Here is a tiny trained network, its code and every weight. The questions are about switching its units off for an input and a target symbol, where a switched-off unit gives its printed mean instead of its output.

import numpy as np


def w(rows, s, z=0):
    codes = np.array(rows[::2]) - 128.0
    scale = np.full(codes.shape[1], s)
    scale[-1] = z or s
    return codes * scale


def norm(h):
    return h / np.sqrt((h * h).mean(-1, keepdims=True) + 1e-5)


def softmax(a):
    e = np.exp(a - a.max(-1, keepdims=True))
    return e / e.sum(-1, keepdims=True)


def log_softmax(a):
    a = a - a.max(-1, keepdims=True)
    return a - np.log(np.exp(a).sum(-1, keepdims=True))


def net(x, mask):
    ids = ['γεζηλστ'.index(c) for c in x.split()]
    T = len(ids)
    res = E[ids] + P[:T]
    u = 0
    for l in range(3):
        r = norm(res)
        for j in range(2):
            rows = slice(2 * j, 2 * j + 2)
            q, k, v = (r @ M[l][rows].T for M in (Q, K, V))
            z = softmax(np.where(np.tri(T) > 0, q @ k.T / 2**0.5, -1e9)) @ v
            o = O[l][rows]
            res = res + np.where(mask[u + j], z, o[:, -1]) @ o[:, :-1]
        u += 2
    return log_softmax(norm(res)[-1] @ U[:, :-1].T + U[:, -1])


Q, K, V, O = {}, {}, {}, {}
E = w([
[131,137,105,162,162,210,215,182,97],'γ',
[40,152,102,124,139,93,136,76,86],'ε',
[157,84,106,60,224,178,111,38,168],'ζ',
[234,177,144,99,52,133,121,12,44],'η',
[125,244,120,100,80,136,139,97,254],'λ',
[196,132,20,155,130,70,47,182,114],'σ',
[136,133,227,188,167,68,152,120,147],'τ',
],0.0032)
P = w([
[121,45,138,29,116,52,188,186,130],'0',
[175,182,73,163,180,86,233,92,158],'1',
[191,201,102,168,171,149,170,96,142],'2',
[160,248,142,176,160,176,114,88,123],'3',
[138,246,123,200,166,209,69,61,112],'4',
[124,252,124,213,161,224,61,61,90],'5',
],0.0021)
Q[0] = w([
[187,114,69,150,127,79,24,169,112],'0.h1',
[110,53,120,112,102,85,112,219,131],'0.h1',
[55,34,178,83,59,90,123,206,135],'0.h2',
[96,174,108,124,146,55,204,66,2],'0.h2',
],0.0054)
K[0] = w([
[73,111,239,95,161,174,238,48,163],'0.h1',
[159,211,128,186,215,183,171,19,149],'0.h1',
[241,116,155,152,201,198,98,204,216],'0.h2',
[34,250,61,194,170,180,51,2,33],'0.h2',
],0.0041)
V[0] = w([
[27,165,236,152,171,217,199,17,130],'0.h1',
[225,174,125,49,68,181,149,69,156],'0.h1',
[78,165,102,157,131,99,145,122,157],'0.h2',
[4,88,128,50,50,79,130,83,2],'0.h2',
],0.0021)
O[0] = w([
[62,171,253,130,124,221,172,59,121,7],'0.h1',
[162,149,78,139,218,179,173,128,126,113],'0.h1',
[134,148,92,122,158,109,137,164,159,200],'0.h2',
[175,107,72,59,88,46,217,104,108,71],'0.h2',
],0.0028,0.0012)
Q[1] = w([
[102,63,161,41,53,128,82,152,142],'1.h1',
[181,146,220,253,234,47,170,87,127],'1.h1',
[172,201,73,183,213,175,129,105,132],'1.h2',
[91,72,189,129,105,44,124,181,129],'1.h2',
],0.0058)
K[1] = w([
[154,148,70,91,129,165,115,87,163],'1.h1',
[131,102,242,168,146,3,147,121,150],'1.h1',
[175,83,139,50,62,113,85,131,85],'1.h2',
[129,179,103,203,156,158,132,110,135],'1.h2',
],0.0071)
V[1] = w([
[50,134,196,152,144,163,123,163,110],'1.h1',
[150,224,133,198,233,205,80,58,96],'1.h1',
[99,238,149,150,16,94,132,95,81],'1.h2',
[36,250,48,181,154,155,150,152,162],'1.h2',
],0.0026)
O[1] = w([
[156,118,68,83,88,86,116,119,157,95],'1.h1',
[118,66,176,130,153,2,204,134,101,99],'1.h1',
[230,148,80,93,102,213,160,83,123,8],'1.h2',
[137,80,151,130,181,221,50,95,91,32],'1.h2',
],0.0029,0.0017)
Q[2] = w([
[163,171,125,131,138,49,61,2,169],'2.h1',
[131,150,39,114,154,178,125,130,23],'2.h1',
[156,215,114,209,196,159,173,104,116],'2.h2',
[155,225,100,209,202,155,197,113,114],'2.h2',
],0.0052)
K[2] = w([
[92,26,97,54,80,159,246,229,78],'2.h1',
[123,114,255,123,101,85,110,109,207],'2.h1',
[58,84,105,21,135,134,117,112,176],'2.h2',
[38,95,82,22,139,135,114,109,184],'2.h2',
],0.0051)
V[2] = w([
[124,202,151,131,155,83,41,40,148],'2.h1',
[150,101,38,135,173,143,132,116,39],'2.h1',
[51,4,89,86,64,63,139,160,54],'2.h2',
[137,199,163,242,123,68,137,128,86],'2.h2',
],0.0028)
O[2] = w([
[253,56,176,165,85,97,87,94,254,5],'2.h1',
[202,79,80,106,161,164,67,122,5,138],'2.h1',
[216,184,248,249,61,110,103,103,48,151],'2.h2',
[83,222,45,174,70,129,170,252,159,71],'2.h2',
],0.0023,0.0022)
U = w([
[71,186,172,196,189,236,129,156,54,150],'γ',
[217,124,172,109,28,161,119,44,73,69],'ε',
[108,89,237,176,128,38,143,133,152,91],'ζ',
[128,17,126,66,200,174,105,86,177,75],'η',
[174,94,56,169,110,83,18,195,118,75],'λ',
[119,131,62,44,114,38,208,140,110,255],'σ',
[86,178,132,118,44,172,115,140,253,86],'τ',
],0.005,0.0057)

Each question gives the input, a string of symbols that net reads in full, and the target symbol t.
The units are the heads (2 rows each of Q, K, V and O). Each row of codes is followed by its name. A weight is (code - 128) times the scale printed after its matrix; where a second scale follows, it is the last column's (O and U).
mask holds one flag per head, layer by layer. A switched-off head (its flag False) gives its mean, the last column of its rows in O, instead of its output. The means were averaged over made-up inputs and are rounded, as every weight is.
A unit's drop is (log p(t) with every unit on - log p(t) with that unit switched off) / (log p(t) with every unit on - log p(t) with every unit switched off).
The circuit of an input: a set's keep is (log p(t) with only the set's units on - log p(t) with every unit switched off) / (log p(t) with every unit on - log p(t) with every unit switched off). Starting from all 6 units, units are removed one at a time, each time the one whose removal leaves the highest keep (on an exact tie, the one counted first), for as long as the keep stays at least 0.8.
circuit, biggest first: the units of the circuit, biggest drop first
most important unit: the unit with the biggest drop
which heads matter: for each layer, one digit per head in row order, 1 if its drop is at least 0.15 and else 0, layers parted by /
drop of u: that unit's drop, to one decimal
input λ ε γ, target η: circuit, biggest first => 2.h2, 1.h2, 2.h1
input σ γ σ, target γ: circuit, biggest first => 0.h1, 1.h1
input η ε γ λ σ, target σ: most important unit => 1.h2
input ζ γ σ ζ, target ζ: which heads matter => 00 / 11 / 00
input τ τ γ, target τ: circuit, biggest first => 2.h1, 1.h1, 0.h1
input γ η λ, target γ: circuit, biggest first => 2.h1, 1.h1
input η ζ τ γ, target σ: circuit, biggest first => 1.h1, 1.h2
input λ γ γ ε σ γ, target η: circuit, biggest first => 2.h2, 1.h2, 2.h1, 1.h1
input γ τ τ σ σ ε, target σ: which heads matter => 11 / 10 / 00
input ζ τ γ γ, target ζ: circuit, biggest first => 1.h2, 1.h1, 2.h2
input τ λ σ γ σ, target τ: circuit, biggest first => 2.h1, 0.h1, 1.h1
input γ γ λ, target γ: circuit, biggest first => 2.h1, 0.h2
input σ η τ λ τ γ, target λ: which heads matter => 10 / 00 / 10
input η γ η γ γ λ, target σ: most important unit => 1.h1
input η γ γ ε λ σ, target σ: which heads matter => 00 / 11 / 01
input σ ζ γ τ ζ, target λ: which heads matter => 10 / 00 / 00
input τ σ τ σ, target τ: which heads matter => 10 / 10 / 10
input τ γ η ε τ, target τ: which heads matter => 00 / 10 / 11
input ζ σ ζ λ τ ε, target σ: which heads matter => 01 / 10 / 00
input γ η σ σ, target γ: most important unit => 2.h1
input η γ σ γ, target σ: which heads matter => 10 / 01 / 00
input τ σ τ τ γ, target τ: drop of 2.h1 => 0.4
